Below is a small trained network, with its code and all its weights. Each question gives an input and a target symbol and asks what happens when units are switched off, that is, made to give their printed mean instead of their output.

import numpy as np


def w(rows, s, z=0):
    codes = np.array(rows[::2]) - 128.0
    scale = np.full(codes.shape[1], s)
    scale[-1] = z or s
    return codes * scale


def norm(h):
    return h / np.sqrt((h * h).mean(-1, keepdims=True) + 1e-5)


def f(y):
    return np.maximum(y, 0)


def softmax(a):
    e = np.exp(a - a.max(-1, keepdims=True))
    return e / e.sum(-1, keepdims=True)


def log_softmax(a):
    a = a - a.max(-1, keepdims=True)
    return a - np.log(np.exp(a).sum(-1, keepdims=True))


def net(x, mask):
    ids = ['ΓΠΣΨαβζηλξτω'.index(c) for c in x.split()]
    T = len(ids)
    res = E[ids] + P[:T]
    u = 0
    for l in range(2):
        q, k, v = (norm(res) @ M[l].T for M in (Q, K, V))
        z = softmax(np.where(np.tri(T) > 0, q @ k.T / 2**0.5, -1e9)) @ v
        res = res + np.where(mask[u], z, O[l][:, -1]) @ O[l][:, :-1]
        u += 1
        y = f(norm(res) @ A[l][:, :-1].T + A[l][:, -1])
        res = res + np.where(mask[u : u + 4], y, B[l][:, -1]) @ B[l][:, :-1]
        u += 4
    return log_softmax(norm(res)[-1] @ U[:, :-1].T + U[:, -1])


Q, K, V, O, A, B = {}, {}, {}, {}, {}, {}
E = w([
[98,157,48,144,130],'Γ',
[115,107,110,149,158],'Π',
[215,65,145,149,146],'Σ',
[155,115,168,5,121],'Ψ',
[119,76,80,65,70],'α',
[73,69,189,105,139],'β',
[178,173,50,134,175],'ζ',
[207,37,104,80,162],'η',
[149,144,203,103,141],'λ',
[113,113,131,187,76],'ξ',
[77,183,123,115,169],'τ',
[87,103,203,207,143],'ω',
],0.02)
P = w([
[99,176,123,93,145],'0',
[97,187,146,90,153],'1',
[143,123,144,88,114],'2',
[117,165,122,89,125],'3',
[146,84,190,92,100],'4',
[149,95,181,96,110],'5',
[147,102,173,67,114],'6',
[134,68,199,81,102],'7',
[149,88,208,67,126],'8',
[147,74,209,52,122],'9',
[155,81,178,37,163],'10',
[152,74,208,32,160],'11',
[160,38,223,2,170],'12',
],0.0037)
Q[0] = w([
[144,135,79,122,249],'0.h1',
[141,254,87,140,127],'0.h1',
],0.049)
K[0] = w([
[123,60,108,180,253],'0.h1',
[73,193,85,160,206],'0.h1',
],0.039)
V[0] = w([
[103,92,145,114,156],'0.h1',
[122,253,69,113,124],'0.h1',
],0.0074)
O[0] = w([
[119,61,152,143,133,183],'0.h1',
[148,254,161,143,155,4],'0.h1',
],0.0037,0.004)
A[0] = w([
[6,140,107,125,203,174],'0.n1',
[80,178,95,141,237,45],'0.n2',
[114,121,152,184,85,39],'0.n3',
[75,72,30,159,211,3],'0.n4',
],0.014,0.0038)
B[0] = w([
[23,151,251,132,93,254],'0.n1',
[183,214,82,154,164,210],'0.n2',
[46,47,81,206,115,155],'0.n3',
[232,61,72,104,38,232],'0.n4',
],0.013,0.0063)
Q[1] = w([
[167,203,23,155,177],'1.h1',
[124,214,2,165,229],'1.h1',
],0.051)
K[1] = w([
[122,179,77,136,183],'1.h1',
[101,255,99,125,236],'1.h1',
],0.046)
V[1] = w([
[139,137,117,141,81],'1.h1',
[194,183,177,157,3],'1.h1',
],0.012)
O[1] = w([
[166,121,104,133,105,176],'1.h1',
[225,91,91,121,2,255],'1.h1',
],0.0074,0.0092)
A[1] = w([
[78,72,50,97,92,3],'1.n1',
[78,133,108,41,96,4],'1.n2',
[100,135,70,122,3,17],'1.n3',
[165,161,138,58,146,130],'1.n4',
],0.027,0.0031)
B[1] = w([
[77,178,44,94,254,203],'1.n1',
[222,189,173,121,204,175],'1.n2',
[251,101,209,214,45,251],'1.n3',
[89,92,73,105,37,184],'1.n4',
],0.018,0.017)
U = w([
[171,140,145,189,72,99],'Γ',
[161,115,132,149,115,131],'Π',
[154,26,158,116,170,66],'Σ',
[169,157,147,8,117,18],'Ψ',
[186,197,129,140,226,55],'α',
[104,114,212,84,186,165],'β',
[123,214,30,157,91,65],'ζ',
[100,84,68,93,182,254],'η',
[57,95,110,98,52,126],'λ',
[103,136,78,236,176,117],'ξ',
[81,227,132,144,119,210],'τ',
[44,86,143,175,132,223],'ω',
],0.011,0.0034)

Each question gives the input, a string of symbols that net reads in full, and the target symbol t.
The units are the heads (2 rows each of Q, K, V and O) and the neurons (one row each of A and B). Each row of codes is followed by its name. A weight is (code - 128) times the scale printed after its matrix; where a second scale follows, it is the last column's (O, A, B and U).
mask holds one flag per unit, layer by layer, with each layer's heads first. A switched-off unit (its flag False) gives its mean, the last column of its rows in O or B, instead of its output. The means were averaged over made-up inputs and are rounded, as every weight is.
A unit's drop is (log p(t) with every unit on - log p(t) with that unit switched off) / (log p(t) with every unit on - log p(t) with every unit switched off).
The circuit of an input: a set's keep is (log p(t) with only the set's units on - log p(t) with every unit switched off) / (log p(t) with every unit on - log p(t) with every unit switched off). Starting from all 10 units, units are removed one at a time, each time the one whose removal leaves the highest keep (on an exact tie, the one counted first), for as long as the keep stays at least 0.8.
units of the circuit, in order: the units of the circuit, biggest drop first
unit that matters most: the unit with the biggest drop
k most important neurons: the k neurons with the biggest drops, biggest first
k most important neurons of layer l: the k neurons of layer l with the biggest drops, biggest first
drop of u: that unit's drop, to one decimal
input η λ τ ω Γ ξ α ω, target ω: 2 most important neurons => [0.n3, 1.n3]
input ω Γ α τ ξ η, target η: units of the circuit, in order => [1.n3, 1.h1, 0.n4]
input Γ τ Ψ λ α Ψ, target Ψ: unit that matters most => 1.n2
input Ψ η Γ ζ η, target η: units of the circuit, in order => [1.n3, 1.h1]
input τ η Γ Γ Γ Σ β β η ζ, target ζ: 2 most important neurons => [1.n3, 0.n4]
input Ψ η η λ β Γ Ψ, target Ψ: 3 most important neurons => [1.n2, 1.n3, 1.n4]
input ω Γ ω α λ, target λ: 2 most important neurons => [1.n3, 0.n4]
input ζ η τ α Ψ η ζ η ξ, target ξ: 3 most important neurons of layer 0 => [0.n3, 0.n4, 0.n1]
input η β η ζ Σ ω η Γ α, target α: 2 most important neurons of layer 0 => [0.n4, 0.n1]
input β η Ψ ζ ζ η λ ω η β λ β ζ, target ζ: 2 most important neurons => [1.n3, 0.n2]
input Γ ζ ω ω λ, target λ: 2 most important neurons of layer 1 => [1.n3, 1.n1]
input Ψ λ Ψ τ τ λ Σ β Ψ Γ α Σ, target Σ: 3 most important neurons of layer 0 => [0.n4, 0.n2, 0.n1]
input α ω ω, target ω: 2 most important neurons of layer 0 => [0.n4, 0.n3]
input λ τ Ψ ξ, target ξ: most important neuron of layer 1 => [1.n1]
input ζ ζ α Ψ ω β, target β: 2 most important neurons => [1.n3, 0.n4]
input η η α τ Γ ω α τ, target τ: drop of 1.n3 => 0.4
input η Σ α α β η η τ, target τ: drop of 0.h1 => 0.1
input ξ ζ Σ η ω λ η τ Ψ τ β Ψ Σ, target Σ: drop of 0.h1 => 0.1
